Below is a small trained network, with its code and all its weights. Each question gives an input and a class and asks what happens when units are switched off, that is, made to give their printed mean instead of their output.

import numpy as np


def w(rows, s, z=0):
    codes = np.array(rows[::2]) - 128.0
    scale = np.full(codes.shape[1], s)
    scale[-1] = z or s
    return codes * scale


def f(y):
    return y / 2 * (1 + np.tanh(0.7978845608 * (y + 0.044715 * y**3)))


def log_softmax(a):
    a = a - a.max(-1, keepdims=True)
    return a - np.log(np.exp(a).sum(-1, keepdims=True))


def net(x, mask):
    res = np.array(x, float).reshape(1, 5) / 4 @ E
    y = f(res @ A[0][:, :-1].T + A[0][:, -1])
    res = res + np.where(mask, y, B[0][:, -1]) @ B[0][:, :-1]
    return log_softmax(res[-1] @ U[:, :-1].T + U[:, -1])


A, B = {}, {}
E = w([
[61,120,117,194,68,145,21,112,169,163,106],'x0',
[98,109,129,137,145,167,105,189,230,249,100],'x1',
[96,233,146,171,90,94,146,132,114,168,81],'x2',
[50,18,60,172,64,30,113,168,141,121,121],'x3',
[161,71,179,122,166,45,133,71,33,115,20],'x4',
],0.013)
A[0] = w([
[135,254,123,103,122,90,141,138,88,111,74,252],'N1',
[206,161,210,51,112,131,126,6,68,58,190,113],'N2',
[132,86,175,147,96,91,127,58,93,119,46,184],'N3',
[211,109,106,12,175,102,222,252,101,45,171,196],'N4',
[127,206,210,158,176,125,125,155,187,181,79,247],'N5',
[132,190,218,56,156,165,95,94,200,220,162,138],'N6',
[199,10,176,29,193,55,155,170,119,77,173,180],'N7',
],0.0073,0.0038)
B[0] = w([
[121,225,204,151,85,68,171,159,76,145,152,210],'N1',
[183,220,64,111,139,114,81,63,159,59,131,251],'N2',
[46,112,79,183,123,107,112,109,35,133,44,215],'N3',
[57,111,135,106,186,162,254,82,180,183,187,245],'N4',
[168,135,152,60,46,206,108,149,104,190,48,225],'N5',
[144,99,116,131,163,228,103,221,96,103,110,225],'N6',
[120,96,60,93,156,137,160,53,168,172,110,246],'N7',
],0.0092,0.015)
U = w([
[162,114,136,91,139,208,87,200,130,189,102,135],'0',
[171,190,131,107,165,125,122,73,87,22,148,90],'1',
[119,83,111,88,204,135,184,71,140,156,142,113],'2',
[89,11,103,162,110,28,87,90,53,83,61,155],'3',
[110,169,152,123,106,104,215,175,92,96,202,90],'4',
[176,100,153,184,173,114,83,115,125,126,159,65],'5',
[54,116,60,208,61,125,34,211,252,175,190,254],'6',
[140,152,206,134,127,93,148,124,62,181,43,74],'7',
],0.011,0.0056)

Each question gives the input, the list of numbers given to net, and the class t.
The units are the neurons (one row each of A and B). Each row of codes is followed by its name. A weight is (code - 128) times the scale printed after its matrix; where a second scale follows, it is the last column's (A, B and U).
mask holds one flag per neuron, in row order. A switched-off neuron (its flag False) gives its mean, the last column of its row in B, instead of its output. The means were averaged over made-up inputs and are rounded, as every weight is.
A unit's drop is (log p(t) with every unit on - log p(t) with that unit switched off) / (log p(t) with every unit on - log p(t) with every unit switched off).
The circuit of an input: a set's keep is (log p(t) with only the set's units on - log p(t) with every unit switched off) / (log p(t) with every unit on - log p(t) with every unit switched off). Starting from all 7 units, units are removed one at a time, each time the one whose removal leaves the highest keep (on an exact tie, the one counted first), for as long as the keep stays at least 0.8.
units of the circuit, in order: the units of the circuit, biggest drop first
unit that matters most: the unit with the biggest drop
top k neurons: the k neurons with the biggest drops, biggest first
drop when u is switched off: that unit's drop, to one decimal
input [2,3,3,-1,-5], class 0: unit that matters most -> N5
input [-7,8,0,8,6], class 2: top 2 neurons -> N7; N4
input [1,8,-6,2,4], class 3: units of the circuit, in order -> N4; N6
input [-7,-8,-5,-7,-3], class 2: top 2 neurons -> N4; N7
input [0,-3,-8,7,-5], class 2: top 2 neurons -> N7; N4
input [-4,3,-1,-7,0], class 0: top 2 neurons -> N6; N5
input [-7,-5,4,4,0], class 2: drop when N4 is switched off -> 1.5
input [-8,3,4,5,6], class 2: drop when N4 is switched off -> 1.3
input [6,1,7,-5,-7], class 0: drop when N1 is switched off -> 0.0
input [-2,-8,-6,2,2], class 2: top 2 neurons -> N4; N7
